Below are the code and all the weights of a small trained network. Each question names an input and a class and asks about switching units off, where a switched-off unit gives its printed mean instead of its output.

import numpy as np


def w(rows, s, z=0):
    codes = np.array(rows[::2]) - 128.0
    scale = np.full(codes.shape[1], s)
    scale[-1] = z or s
    return codes * scale


def norm(h):
    return h / np.sqrt((h * h).mean(-1, keepdims=True) + 1e-5)


def f(y):
    return np.maximum(y, 0)


def log_softmax(a):
    a = a - a.max(-1, keepdims=True)
    return a - np.log(np.exp(a).sum(-1, keepdims=True))


def net(x, mask):
    res = np.array(x, float).reshape(1, 3) / 4 @ E
    u = 0
    for l in range(2):
        y = f(norm(res) @ A[l][:, :-1].T + A[l][:, -1])
        res = res + np.where(mask[u : u + 16], y, B[l][:, -1]) @ B[l][:, :-1]
        u += 16
    return log_softmax(norm(res)[-1] @ U[:, :-1].T + U[:, -1])


A, B = {}, {}
E = w([
[125,41,98,43],'x0',
[2,76,76,100],'x1',
[104,151,206,26],'x2',
],0.0056)
A[0] = w([
[138,114,183,125,201],'L0N0',
[129,137,97,190,190],'L0N1',
[93,210,113,79,75],'L0N2',
[152,49,101,122,61],'L0N3',
[112,111,125,61,147],'L0N4',
[175,65,172,89,80],'L0N5',
[198,115,47,245,249],'L0N6',
[83,126,100,116,28],'L0N7',
[142,127,159,134,110],'L0N8',
[183,160,183,147,79],'L0N9',
[181,113,59,91,114],'L0N10',
[67,70,171,125,57],'L0N11',
[96,164,158,159,168],'L0N12',
[128,132,95,95,63],'L0N13',
[150,126,166,67,101],'L0N14',
[93,117,123,105,109],'L0N15',
],0.012,0.0021)
B[0] = w([
[137,186,147,154,161],'L0N0',
[38,97,188,254,184],'L0N1',
[73,179,88,69,157],'L0N2',
[199,102,130,11,169],'L0N3',
[148,134,85,160,175],'L0N4',
[124,137,81,150,169],'L0N5',
[119,190,139,169,255],'L0N6',
[115,120,89,198,155],'L0N7',
[211,165,107,151,145],'L0N8',
[91,104,124,84,187],'L0N9',
[163,163,16,135,165],'L0N10',
[141,150,111,122,167],'L0N11',
[145,82,92,100,163],'L0N12',
[128,214,83,193,141],'L0N13',
[75,111,185,117,172],'L0N14',
[141,118,183,118,158],'L0N15',
],0.0064,0.0094)
A[1] = w([
[187,191,149,188,111],'L1N0',
[158,73,83,101,85],'L1N1',
[105,123,130,179,229],'L1N2',
[104,112,185,208,166],'L1N3',
[150,158,181,106,142],'L1N4',
[185,88,78,102,137],'L1N5',
[145,123,222,154,183],'L1N6',
[116,42,144,245,94],'L1N7',
[99,146,66,67,202],'L1N8',
[92,125,194,156,148],'L1N9',
[192,32,56,111,94],'L1N10',
[75,98,198,188,23],'L1N11',
[63,165,148,114,148],'L1N12',
[187,158,176,137,146],'L1N13',
[77,175,43,181,213],'L1N14',
[113,111,195,17,252],'L1N15',
],0.012,0.0034)
B[1] = w([
[85,108,154,15,199],'L1N0',
[210,190,27,76,157],'L1N1',
[79,65,82,132,192],'L1N2',
[8,107,93,45,191],'L1N3',
[136,130,170,129,164],'L1N4',
[102,78,52,39,166],'L1N5',
[155,20,82,176,169],'L1N6',
[73,182,36,134,195],'L1N7',
[187,105,162,102,206],'L1N8',
[212,131,94,20,167],'L1N9',
[239,166,82,32,175],'L1N10',
[148,253,56,129,160],'L1N11',
[108,120,199,203,184],'L1N12',
[81,112,165,142,170],'L1N13',
[214,108,164,151,254],'L1N14',
[178,206,139,248,209],'L1N15',
],0.0062,0.0097)
U = w([
[145,101,176,78,2],'0',
[232,122,62,51,155],'1',
[71,147,70,157,228],'2',
[188,176,222,186,174],'3',
[84,91,179,37,72],'4',
[165,2,149,169,30],'5',
],0.017,0.0057)

Each question gives the input, the list of numbers given to net, and the class t.
The units are the neurons (one row each of A and B). Each row of codes is followed by its name. A weight is (code - 128) times the scale printed after its matrix; where a second scale follows, it is the last column's (A, B and U).
mask holds one flag per neuron, layer by layer. A switched-off neuron (its flag False) gives its mean, the last column of its row in B, instead of its output. The means were averaged over made-up inputs and are rounded, as every weight is.
A unit's drop is (log p(t) with every unit on - log p(t) with that unit switched off) / (log p(t) with every unit on - log p(t) with every unit switched off).
unit that matters most: the unit with the biggest drop
top k neurons: the k neurons with the biggest drops, biggest first
k most important neurons of layer l: the k neurons of layer l with the biggest drops, biggest first
drop when u is switched off: that unit's drop, to one decimal
input [0,7,-1], class 1: 2 most important neurons of layer 0	(L0N6 L0N1)
input [-5,-8,3], class 4: top 3 neurons	(L1N0 L0N3 L1N14)
input [4,7,3], class 1: top 2 neurons	(L0N6 L0N1)
input [1,-7,-3], class 4: 2 most important neurons of layer 1	(L1N0 L1N15)
input [4,1,8], class 3: most important neuron of layer 1	(L1N15)
input [8,7,8], class 1: top 4 neurons	(L0N1 L0N6 L0N4 L1N15)
input [-6,-2,0], class 2: top 3 neurons	(L0N1 L0N3 L1N11)
input [1,-1,2], class 3: 2 most important neurons of layer 0	(L0N1 L0N14)
input [-4,-8,-1], class 4: top 3 neurons	(L1N0 L1N15 L1N3)
input [-8,-1,1], class 2: top 4 neurons	(L0N1 L0N3 L1N11 L1N8)
input [2,-8,-3], class 4: top 4 neurons	(L1N0 L1N15 L0N9 L1N13)
input [-2,-4,-2], class 2: top 2 neurons	(L0N1 L0N3)
input [2,5,2], class 1: top 2 neurons	(L0N1 L0N6)
input [-5,-7,-7], class 2: unit that matters most	L1N3
input [-1,-3,-1], class 2: 2 most important neurons of layer 0	(L0N1 L0N3)
input [-3,-7,-1], class 4: drop when L1N0 is switched off	0.6
input [-4,8,4], class 3: drop when L0N1 is switched off	0.2
